Here is a tiny trained network, its code and every weight. The questions are about switching its units off for an input and a target symbol, where a switched-off unit gives its printed mean instead of its output.

import numpy as np


def w(rows, s, z=0):
    codes = np.array(rows[::2]) - 128.0
    scale = np.full(codes.shape[1], s)
    scale[-1] = z or s
    return codes * scale


def softmax(a):
    e = np.exp(a - a.max(-1, keepdims=True))
    return e / e.sum(-1, keepdims=True)


def log_softmax(a):
    a = a - a.max(-1, keepdims=True)
    return a - np.log(np.exp(a).sum(-1, keepdims=True))


def net(x, mask):
    ids = ['ΓΦΩαβζλσ'.index(c) for c in x.split()]
    T = len(ids)
    res = E[ids] + P[:T]
    u = 0
    for l in range(3):
        r = res
        for j in range(3):
            rows = slice(2 * j, 2 * j + 2)
            q, k, v = (r @ M[l][rows].T for M in (Q, K, V))
            z = softmax(np.where(np.tri(T) > 0, q @ k.T / 2**0.5, -1e9)) @ v
            o = O[l][rows]
            res = res + np.where(mask[u + j], z, o[:, -1]) @ o[:, :-1]
        u += 3
    return log_softmax(res[-1] @ U[:, :-1].T + U[:, -1])


Q, K, V, O = {}, {}, {}, {}
E = w([
[179,104,130,87,186,78],'Γ',
[101,175,176,129,98,142],'Φ',
[87,163,111,168,86,93],'Ω',
[72,122,101,140,3,119],'α',
[126,117,87,121,84,154],'β',
[105,200,125,95,125,48],'ζ',
[125,107,143,163,128,88],'λ',
[77,135,108,134,119,152],'σ',
],0.025)
P = w([
[255,124,14,70,233,75],'0',
[228,128,64,108,170,139],'1',
[212,122,93,117,147,156],'2',
[190,121,95,151,110,190],'3',
[179,133,93,167,97,177],'4',
[169,131,140,161,99,154],'5',
[163,127,134,193,88,158],'6',
[148,151,130,193,69,153],'7',
[154,138,125,200,71,147],'8',
],0.0065)
Q[0] = w([
[9,113,165,182,142,56],'L0H0',
[146,97,100,87,230,102],'L0H0',
[109,81,150,43,107,80],'L0H1',
[185,60,208,6,233,123],'L0H1',
[151,173,166,240,83,136],'L0H2',
[71,96,149,144,102,54],'L0H2',
],0.011)
K[0] = w([
[76,162,201,206,165,4],'L0H0',
[190,79,129,89,190,64],'L0H0',
[68,151,39,189,143,83],'L0H1',
[245,109,11,92,212,92],'L0H1',
[74,121,154,2,177,90],'L0H2',
[116,93,127,197,30,139],'L0H2',
],0.009)
V[0] = w([
[65,105,162,147,160,57],'L0H0',
[125,116,77,126,76,180],'L0H0',
[232,254,173,114,116,140],'L0H1',
[51,56,124,99,168,124],'L0H1',
[105,102,224,165,114,128],'L0H2',
[102,70,120,105,79,124],'L0H2',
],0.007)
O[0] = w([
[128,95,94,152,93,215,105],'L0H0',
[150,165,204,105,184,108,220],'L0H0',
[103,156,246,122,253,80,170],'L0H1',
[112,23,72,167,122,187,2],'L0H1',
[20,105,183,179,103,170,12],'L0H2',
[118,120,8,176,92,193,152],'L0H2',
],0.0059,0.0032)
Q[1] = w([
[83,127,210,156,206,132],'L1H0',
[18,65,126,171,160,210],'L1H0',
[178,103,88,115,193,170],'L1H1',
[66,2,142,151,66,150],'L1H1',
[145,187,171,167,20,106],'L1H2',
[242,86,162,148,60,42],'L1H2',
],0.0092)
K[1] = w([
[176,168,171,76,144,76],'L1H0',
[109,116,27,135,192,140],'L1H0',
[190,77,97,159,172,150],'L1H1',
[101,2,136,163,101,154],'L1H1',
[136,216,201,196,60,119],'L1H2',
[200,120,171,162,26,8],'L1H2',
],0.0096)
V[1] = w([
[179,126,120,175,80,63],'L1H0',
[190,232,154,174,139,208],'L1H0',
[168,137,81,168,197,134],'L1H1',
[121,107,136,105,92,99],'L1H1',
[197,103,192,120,62,2],'L1H2',
[79,59,130,76,154,98],'L1H2',
],0.0085)
O[1] = w([
[113,102,117,194,254,195,217],'L1H0',
[28,27,150,125,210,99,174],'L1H0',
[39,29,142,172,27,147,115],'L1H1',
[177,112,84,107,103,95,153],'L1H1',
[117,175,86,156,235,186,254],'L1H2',
[155,104,125,171,28,49,55],'L1H2',
],0.0073,0.0071)
Q[2] = w([
[153,97,7,44,98,121],'L2H0',
[187,136,126,141,86,172],'L2H0',
[101,188,175,235,167,221],'L2H1',
[83,127,63,198,182,160],'L2H1',
[112,130,182,133,112,54],'L2H2',
[149,139,246,115,99,101],'L2H2',
],0.011)
K[2] = w([
[215,130,101,90,60,86],'L2H0',
[123,221,116,116,131,138],'L2H0',
[137,198,251,140,105,168],'L2H1',
[65,57,214,135,212,197],'L2H1',
[99,104,202,90,123,89],'L2H2',
[136,106,212,167,178,70],'L2H2',
],0.011)
V[2] = w([
[46,151,78,123,145,62],'L2H0',
[176,126,182,96,140,171],'L2H0',
[93,134,47,218,124,179],'L2H1',
[1,142,23,40,129,92],'L2H1',
[106,198,133,104,81,145],'L2H2',
[97,232,73,72,148,206],'L2H2',
],0.0071)
O[2] = w([
[157,139,204,111,142,255,168],'L2H0',
[151,46,81,70,69,103,116],'L2H0',
[154,168,89,142,94,179,139],'L2H1',
[109,229,185,82,81,147,135],'L2H1',
[160,134,147,134,76,73,139],'L2H2',
[176,98,195,119,52,72,245],'L2H2',
],0.0099,0.011)
U = w([
[213,96,76,76,147,89,72],'Γ',
[39,82,174,79,94,96,149],'Φ',
[77,217,168,219,81,177,32],'Ω',
[228,144,159,148,7,45,70],'α',
[185,119,99,16,97,175,237],'β',
[195,245,90,82,157,50,2],'ζ',
[122,93,137,252,92,127,102],'λ',
[39,90,131,115,2,157,222],'σ',
],0.0047,0.008)

Each question gives the input, a string of symbols that net reads in full, and the target symbol t.
The units are the heads (2 rows each of Q, K, V and O). Each row of codes is followed by its name. A weight is (code - 128) times the scale printed after its matrix; where a second scale follows, it is the last column's (O and U).
mask holds one flag per head, layer by layer. A switched-off head (its flag False) gives its mean, the last column of its rows in O, instead of its output. The means were averaged over made-up inputs and are rounded, as every weight is.
A unit's drop is (log p(t) with every unit on - log p(t) with that unit switched off) / (log p(t) with every unit on - log p(t) with every unit switched off).
The circuit of an input: a set's keep is (log p(t) with only the set's units on - log p(t) with every unit switched off) / (log p(t) with every unit on - log p(t) with every unit switched off). Starting from all 9 units, units are removed one at a time, each time the one whose removal leaves the highest keep (on an exact tie, the one counted first), for as long as the keep stays at least 0.8.
circuit, biggest first: the units of the circuit, biggest drop first
most important unit: the unit with the biggest drop
heads that matter: for each layer, one digit per head in row order, 1 if its drop is at least 0.15 and else 0, layers parted by /
drop when u is switched off: that unit's drop, to one decimal
input Γ λ λ, target λ: most important unit -> L2H1
input ζ Φ Φ β α β Ω, target α: circuit, biggest first -> L2H2, L0H1, L1H1, L1H0
input ζ ζ ζ Ω Φ Γ λ β ζ, target Φ: circuit, biggest first -> L1H0, L0H1, L2H1
input Γ Γ Ω Φ Φ λ λ, target Φ: circuit, biggest first -> L0H1, L1H0, L2H1
input Ω ζ β Φ σ, target Φ: circuit, biggest first -> L0H1, L2H1, L1H0, L0H2
input ζ λ β Ω α Φ λ Ω Ω, target Φ: heads that matter -> 111 / 100 / 010
input σ ζ λ Φ α β α, target α: heads that matter -> 010 / 110 / 001
input Φ Ω Ω λ λ λ Ω α Ω, target α: circuit, biggest first -> L2H2, L1H1, L0H1
input Γ Γ Γ β Φ λ λ β, target Φ: circuit, biggest first -> L1H0, L0H1, L2H1, L0H0
input ζ Ω Ω, target Ω: heads that matter -> 010 / 010 / 110
input Γ β α ζ σ α σ Ω σ, target α: heads that matter -> 010 / 111 / 001
input λ ζ Φ β β ζ, target Φ: circuit, biggest first -> L1H0, L0H1
input λ α Γ λ Γ β σ ζ, target α: circuit, biggest first -> L2H2, L0H1, L1H0, L0H2
input Ω Ω Ω Ω Ω Ω, target Ω: heads that matter -> 000 / 000 / 110
input α α β σ σ ζ Φ Φ, target Φ: most important unit -> L1H0
input Ω λ λ Ω Ω Φ, target Φ: circuit, biggest first -> L0H1, L1H0, L2H1
input β λ ζ Γ α Γ, target α: drop when L1H0 is switched off -> 0.3
input Γ σ α β β α σ, target α: drop when L0H1 is switched off -> 0.4
input Ω λ Ω Ω β α β, target α: drop when L0H1 is switched off -> 0.6
input Ω α λ β Γ Ω Φ β, target Φ: most important unit -> L0H1
